Below is a small trained network, with its code and all its weights. Each question gives an input and a target symbol and asks what happens when units are switched off, that is, made to give their printed mean instead of their output.

import numpy as np


def w(rows, s, z=0):
    codes = np.array(rows[::2]) - 128.0
    scale = np.full(codes.shape[1], s)
    scale[-1] = z or s
    return codes * scale


def f(y):
    return y / 2 * (1 + np.tanh(0.7978845608 * (y + 0.044715 * y**3)))


def softmax(a):
    e = np.exp(a - a.max(-1, keepdims=True))
    return e / e.sum(-1, keepdims=True)


def log_softmax(a):
    a = a - a.max(-1, keepdims=True)
    return a - np.log(np.exp(a).sum(-1, keepdims=True))


def net(x, mask):
    ids = ['ΓΘΞΠΣΩαβδεζτ'.index(c) for c in x.split()]
    T = len(ids)
    res = E[ids] + P[:T]
    q, k, v = (res @ M[0].T for M in (Q, K, V))
    z = softmax(np.where(np.tri(T) > 0, q @ k.T / 2**0.5, -1e9)) @ v
    res = res + np.where(mask[0], z, O[0][:, -1]) @ O[0][:, :-1]
    y = f(res @ A[0][:, :-1].T + A[0][:, -1])
    res = res + np.where(mask[1:9], y, B[0][:, -1]) @ B[0][:, :-1]
    return log_softmax(res[-1] @ U[:, :-1].T + U[:, -1])


Q, K, V, O, A, B = {}, {}, {}, {}, {}, {}
E = w([
[127,121,128,105,174,149,218,109],'Γ',
[152,172,107,209,134,188,85,64],'Θ',
[130,124,131,102,174,149,223,113],'Ξ',
[129,120,130,103,168,150,217,112],'Π',
[95,153,90,153,158,106,204,110],'Σ',
[176,80,209,105,162,186,227,123],'Ω',
[37,110,112,148,143,176,128,163],'α',
[146,94,83,2,188,159,134,118],'β',
[184,64,106,185,148,67,100,128],'δ',
[65,201,180,81,137,180,106,156],'ε',
[178,177,120,75,64,186,126,196],'ζ',
[169,194,186,122,126,69,129,155],'τ',
],0.0087)
P = w([
[119,149,117,185,3,139,240,48],'0',
[105,154,126,129,89,141,242,56],'1',
[117,160,138,83,123,152,227,70],'2',
[123,145,150,86,152,159,209,90],'3',
[123,138,157,86,169,164,190,110],'4',
[133,136,154,79,177,171,170,128],'5',
[130,125,156,75,186,164,152,151],'6',
[135,125,153,78,202,161,132,169],'7',
[133,117,159,74,214,165,111,192],'8',
[136,120,161,77,223,164,87,216],'9',
[137,120,152,76,243,163,89,233],'10',
[141,111,154,78,247,166,89,249],'11',
],0.005)
Q[0] = w([
[191,134,175,2,228,215,224,128],'head 0',
[156,161,67,147,45,41,26,81],'head 0',
],0.0097)
K[0] = w([
[168,145,170,142,155,101,15,255],'head 0',
[135,149,127,167,48,107,226,6],'head 0',
],0.0092)
V[0] = w([
[208,164,221,180,97,56,181,103],'head 0',
[208,2,40,142,164,100,145,64],'head 0',
],0.0077)
O[0] = w([
[176,214,190,155,228,45,64,253,2],'head 0',
[233,15,20,225,226,170,188,151,7],'head 0',
],0.0064,0.00083)
A[0] = w([
[64,192,73,165,160,51,194,119,229],'neuron 0',
[158,213,92,221,143,174,91,32,252],'neuron 1',
[96,194,206,10,132,43,57,113,197],'neuron 2',
[188,164,118,63,93,150,146,184,229],'neuron 3',
[200,19,32,140,173,176,174,67,133],'neuron 4',
[163,163,208,94,205,120,161,236,206],'neuron 5',
[254,81,99,154,239,85,142,224,181],'neuron 6',
[81,107,159,78,18,210,188,28,196],'neuron 7',
],0.0066,0.0024)
B[0] = w([
[38,222,31,134,120,50,205,87,201],'neuron 0',
[115,235,62,241,181,195,40,95,158],'neuron 1',
[208,158,134,40,159,32,7,77,214],'neuron 2',
[223,194,110,45,94,157,156,230,190],'neuron 3',
[188,51,36,116,220,121,126,49,244],'neuron 4',
[93,160,178,114,215,131,169,228,235],'neuron 5',
[67,24,190,230,201,19,92,107,196],'neuron 6',
[102,73,161,130,3,194,142,46,255],'neuron 7',
],0.0053,0.0044)
U = w([
[146,134,112,158,108,97,119,130,11],'Γ',
[171,217,101,226,154,207,15,98,185],'Θ',
[138,141,118,160,116,115,131,147,34],'Ξ',
[148,137,117,151,115,107,127,141,14],'Π',
[13,204,44,149,153,63,205,114,250],'Σ',
[97,106,228,176,176,179,212,228,134],'Ω',
[13,88,186,172,15,212,168,125,193],'α',
[224,65,73,102,137,191,175,61,139],'β',
[146,22,127,176,194,32,47,121,87],'δ',
[135,113,201,83,68,64,37,3,47],'ε',
[248,183,120,69,24,189,155,206,189],'ζ',
[189,188,142,45,203,76,57,202,125],'τ',
],0.0052,0.0022)

Each question gives the input, a string of symbols that net reads in full, and the target symbol t.
The units are the heads (2 rows each of Q, K, V and O) and the neurons (one row each of A and B). Each row of codes is followed by its name. A weight is (code - 128) times the scale printed after its matrix; where a second scale follows, it is the last column's (O, A, B and U).
mask holds one flag per unit, heads first, then neurons. A switched-off unit (its flag False) gives its mean, the last column of its rows in O or B, instead of its output. The means were averaged over made-up inputs and are rounded, as every weight is.
A unit's drop is (log p(t) with every unit on - log p(t) with that unit switched off) / (log p(t) with every unit on - log p(t) with every unit switched off).
The circuit of an input: a set's keep is (log p(t) with only the set's units on - log p(t) with every unit switched off) / (log p(t) with every unit on - log p(t) with every unit switched off). Starting from all 9 units, units are removed one at a time, each time the one whose removal leaves the highest keep (on an exact tie, the one counted first), for as long as the keep stays at least 0.8.
circuit, biggest first: the units of the circuit, biggest drop first
unit that matters most: the unit with the biggest drop
top k neurons: the k neurons with the biggest drops, biggest first
drop of u: that unit's drop, to one decimal
input Π Ω Θ β Σ Ξ Σ τ τ Σ, target τ: top 3 neurons	(neuron 2; neuron 7; neuron 5)
input β ε Ω β Ω τ Σ Ω, target τ: circuit, biggest first	(head 0; neuron 2; neuron 5)
input Σ β ζ Σ Ξ α Ω Σ α Σ Σ ζ, target ζ: circuit, biggest first	(head 0; neuron 3; neuron 6)
input Σ Σ β Θ τ Θ β Σ Ω τ ε, target τ: circuit, biggest first	(neuron 2; head 0)
input Σ Σ τ β ε β, target ε: circuit, biggest first	(head 0; neuron 2)
input Γ α Ω, target α: unit that matters most	neuron 7
input ζ Σ Σ Σ Σ β δ Π, target δ: top 2 neurons	(neuron 6; neuron 4)
input Θ ζ Ω β τ α Ω β Σ α Ω, target α: circuit, biggest first	(head 0; neuron 7)
input Ω β Σ Ω Ω, target Ω: top 3 neurons	(neuron 5; neuron 2; neuron 6)
input α Σ α Σ Π Γ Σ δ Σ Γ, target δ: circuit, biggest first	(head 0; neuron 6)
input Σ Σ Σ α Θ β Ω β Σ α Σ Π, target α: top 2 neurons	(neuron 7; neuron 2)
input Ω α Σ α ε β, target ε: top 3 neurons	(neuron 2; neuron 7; neuron 5)
input Ξ Ξ Σ τ α Ω β Σ Ω β τ Ξ, target τ: circuit, biggest first	(head 0; neuron 2; neuron 7)
input ζ Σ Σ Π ε Ω, target ε: unit that matters most	head 0
input τ β Σ Ξ Σ Σ Σ τ ζ, target τ: circuit, biggest first	(head 0; neuron 2)
input Σ Θ β Σ β β, target β: circuit, biggest first	(head 0; neuron 4)
input β τ ε, target τ: circuit, biggest first	(head 0; neuron 2)
input β Σ Σ τ Γ Σ Ξ Σ τ Σ Ξ, target τ: circuit, biggest first	(head 0; neuron 2; neuron 5)
input β Σ Σ Θ Ω ε α, target α: circuit, biggest first	(head 0; neuron 7)
input Ω Ω Σ β δ β β Σ, target β: top neuron	(neuron 4)
input Γ Θ α Π ε Γ, target ε: top 2 neurons	(neuron 2; neuron 7)
input β Σ Θ Γ δ β, target δ: top 3 neurons	(neuron 6; neuron 4; neuron 7)
input Θ τ Γ, target τ: drop of head 0	1.4
input Ξ Γ ε ζ Σ β Ω Ξ Σ ε Σ Ξ, target ε: drop of neuron 6	0.0
input Σ Θ Π ε Σ Θ Ω Ω β Σ Ω, target β: drop of neuron 0	0.0
input Ω Ξ ε, target ε: drop of neuron 2	0.6
